Here is a tiny trained network, its code and every weight. The questions are about switching its units off for an input and a class, where a switched-off unit gives its printed mean instead of its output.

import numpy as np


def w(rows, s, z=0):
    codes = np.array(rows[::2]) - 128.0
    scale = np.full(codes.shape[1], s)
    scale[-1] = z or s
    return codes * scale


def norm(h):
    return h / np.sqrt((h * h).mean(-1, keepdims=True) + 1e-5)


def f(y):
    return np.maximum(y, 0)


def log_softmax(a):
    a = a - a.max(-1, keepdims=True)
    return a - np.log(np.exp(a).sum(-1, keepdims=True))


def net(x, mask):
    res = np.array(x, float).reshape(1, 7) / 4 @ E
    u = 0
    for l in range(2):
        y = f(norm(res) @ A[l][:, :-1].T + A[l][:, -1])
        res = res + np.where(mask[u : u + 12], y, B[l][:, -1]) @ B[l][:, :-1]
        u += 12
    return log_softmax(norm(res)[-1] @ U[:, :-1].T + U[:, -1])


A, B = {}, {}
E = w([
[66,175,101,47],'x0',
[157,52,2,157],'x1',
[130,124,129,125],'x2',
[128,123,127,125],'x3',
[127,133,126,136],'x4',
[39,53,159,135],'x5',
[129,124,127,127],'x6',
],0.0088)
A[0] = w([
[202,198,176,137,96],'0.n0',
[211,163,78,99,159],'0.n1',
[114,199,121,133,73],'0.n2',
[112,134,99,19,254],'0.n3',
[138,81,81,163,111],'0.n4',
[112,137,103,205,190],'0.n5',
[117,161,201,54,225],'0.n6',
[179,131,40,26,143],'0.n7',
[3,150,170,97,161],'0.n8',
[35,171,52,116,97],'0.n9',
[84,98,92,108,66],'0.n10',
[131,118,196,157,35],'0.n11',
],0.011,0.0039)
B[0] = w([
[158,229,58,41,211],'0.n0',
[208,187,101,229,246],'0.n1',
[52,74,181,74,160],'0.n2',
[5,246,98,203,251],'0.n3',
[31,85,114,141,204],'0.n4',
[113,102,83,38,190],'0.n5',
[10,148,117,172,252],'0.n6',
[121,229,118,244,250],'0.n7',
[104,150,189,254,254],'0.n8',
[72,230,146,79,201],'0.n9',
[103,222,88,73,166],'0.n10',
[176,246,158,180,162],'0.n11',
],0.0061)
A[1] = w([
[135,135,195,191,140],'1.n0',
[146,153,137,64,172],'1.n1',
[133,149,138,160,172],'1.n2',
[200,110,149,128,81],'1.n3',
[250,180,201,108,169],'1.n4',
[120,163,121,178,145],'1.n5',
[159,139,75,154,67],'1.n6',
[106,145,108,183,114],'1.n7',
[73,94,90,99,135],'1.n8',
[130,97,91,105,1],'1.n9',
[127,113,121,173,35],'1.n10',
[147,127,93,157,85],'1.n11',
],0.016,0.006)
B[1] = w([
[174,77,174,60,206],'1.n0',
[42,179,145,110,147],'1.n1',
[168,67,103,102,217],'1.n2',
[158,77,77,54,138],'1.n3',
[17,138,138,2,198],'1.n4',
[213,125,105,137,255],'1.n5',
[197,84,181,160,178],'1.n6',
[208,119,149,81,232],'1.n7',
[87,160,60,39,174],'1.n8',
[79,147,134,165,131],'1.n9',
[72,118,150,110,139],'1.n10',
[126,48,159,168,163],'1.n11',
],0.0087)
U = w([
[91,194,90,64,253],'0',
[169,108,254,114,97],'1',
[64,190,152,155,110],'2',
[3,175,205,214,70],'3',
[238,38,47,196,76],'4',
[55,5,6,147,97],'5',
[170,173,71,220,160],'6',
],0.0085,0.0049)

Each question gives the input, the list of numbers given to net, and the class t.
The units are the neurons (one row each of A and B). Each row of codes is followed by its name. A weight is (code - 128) times the scale printed after its matrix; where a second scale follows, it is the last column's (A, B and U).
mask holds one flag per neuron, layer by layer. A switched-off neuron (its flag False) gives its mean, the last column of its row in B, instead of its output. The means were averaged over made-up inputs and are rounded, as every weight is.
A unit's drop is (log p(t) with every unit on - log p(t) with that unit switched off) / (log p(t) with every unit on - log p(t) with every unit switched off).
The circuit of an input: a set's keep is (log p(t) with only the set's units on - log p(t) with every unit switched off) / (log p(t) with every unit on - log p(t) with every unit switched off). Starting from the 12 units with the biggest drops (on a tie, the unit counted first), units are removed one at a time, each time the one whose removal leaves the highest keep (on an exact tie, the one counted first), for as long as the keep stays at least 0.8.
units of the circuit, in order: the units of the circuit, biggest drop first
top k neurons: the k neurons with the biggest drops, biggest first
k most important neurons of layer l: the k neurons of layer l with the biggest drops, biggest first
drop when u is switched off: that unit's drop, to one decimal
input [6,2,2,-5,0,0,7], class 6: top 2 neurons => 0.n7, 1.n4
input [-3,-6,3,3,8,8,1], class 1: units of the circuit, in order => 1.n0, 0.n3
input [2,8,-6,7,-4,7,6], class 0: units of the circuit, in order => 1.n8, 0.n10
input [-5,4,-7,5,-7,1,5], class 5: 2 most important neurons of layer 0 => 0.n7, 0.n4
input [-7,-5,8,-5,8,-5,-2], class 0: units of the circuit, in order => 1.n4, 0.n0
input [3,6,8,-7,-1,6,5], class 0: top 3 neurons => 1.n8, 0.n10, 0.n9
input [-4,0,1,-8,-7,0,-1], class 0: top 3 neurons => 0.n6, 0.n3, 1.n4
input [-4,-4,8,-5,-6,-1,-4], class 0: top 3 neurons => 0.n0, 1.n4, 0.n8
input [7,-6,-4,8,0,2,8], class 3: units of the circuit, in order => 0.n8, 0.n6
input [0,-5,-2,6,-2,6,-2], class 1: top neuron => 1.n0
input [-2,-4,0,-7,-2,1,-8], class 1: 2 most important neurons of layer 0 => 0.n3, 0.n6
input [-4,0,-8,6,-2,1,4], class 1: 3 most important neurons of layer 0 => 0.n11, 0.n0, 0.n6
input [-8,-5,-6,-4,-8,-4,-8], class 0: top 2 neurons => 1.n4, 0.n0
input [-5,-1,7,6,0,7,-4], class 1: top 2 neurons => 1.n0, 0.n11
input [4,0,2,-4,-2,2,-8], class 3: top 2 neurons => 0.n8, 0.n0
input [-4,-3,-8,-6,-2,-1,-2], class 0: top neuron => 0.n0
input [-4,1,3,2,-6,4,-3], class 5: 2 most important neurons of layer 1 => 1.n4, 1.n7
input [-6,-6,-5,5,-6,-3,-5], class 0: 2 most important neurons of layer 0 => 0.n0, 0.n8
input [-4,2,0,8,2,3,4], class 5: drop when 1.n1 is switched off => 0.0
input [0,3,-5,-2,8,-4,-1], class 4: drop when 1.n11 is switched off => 0.1
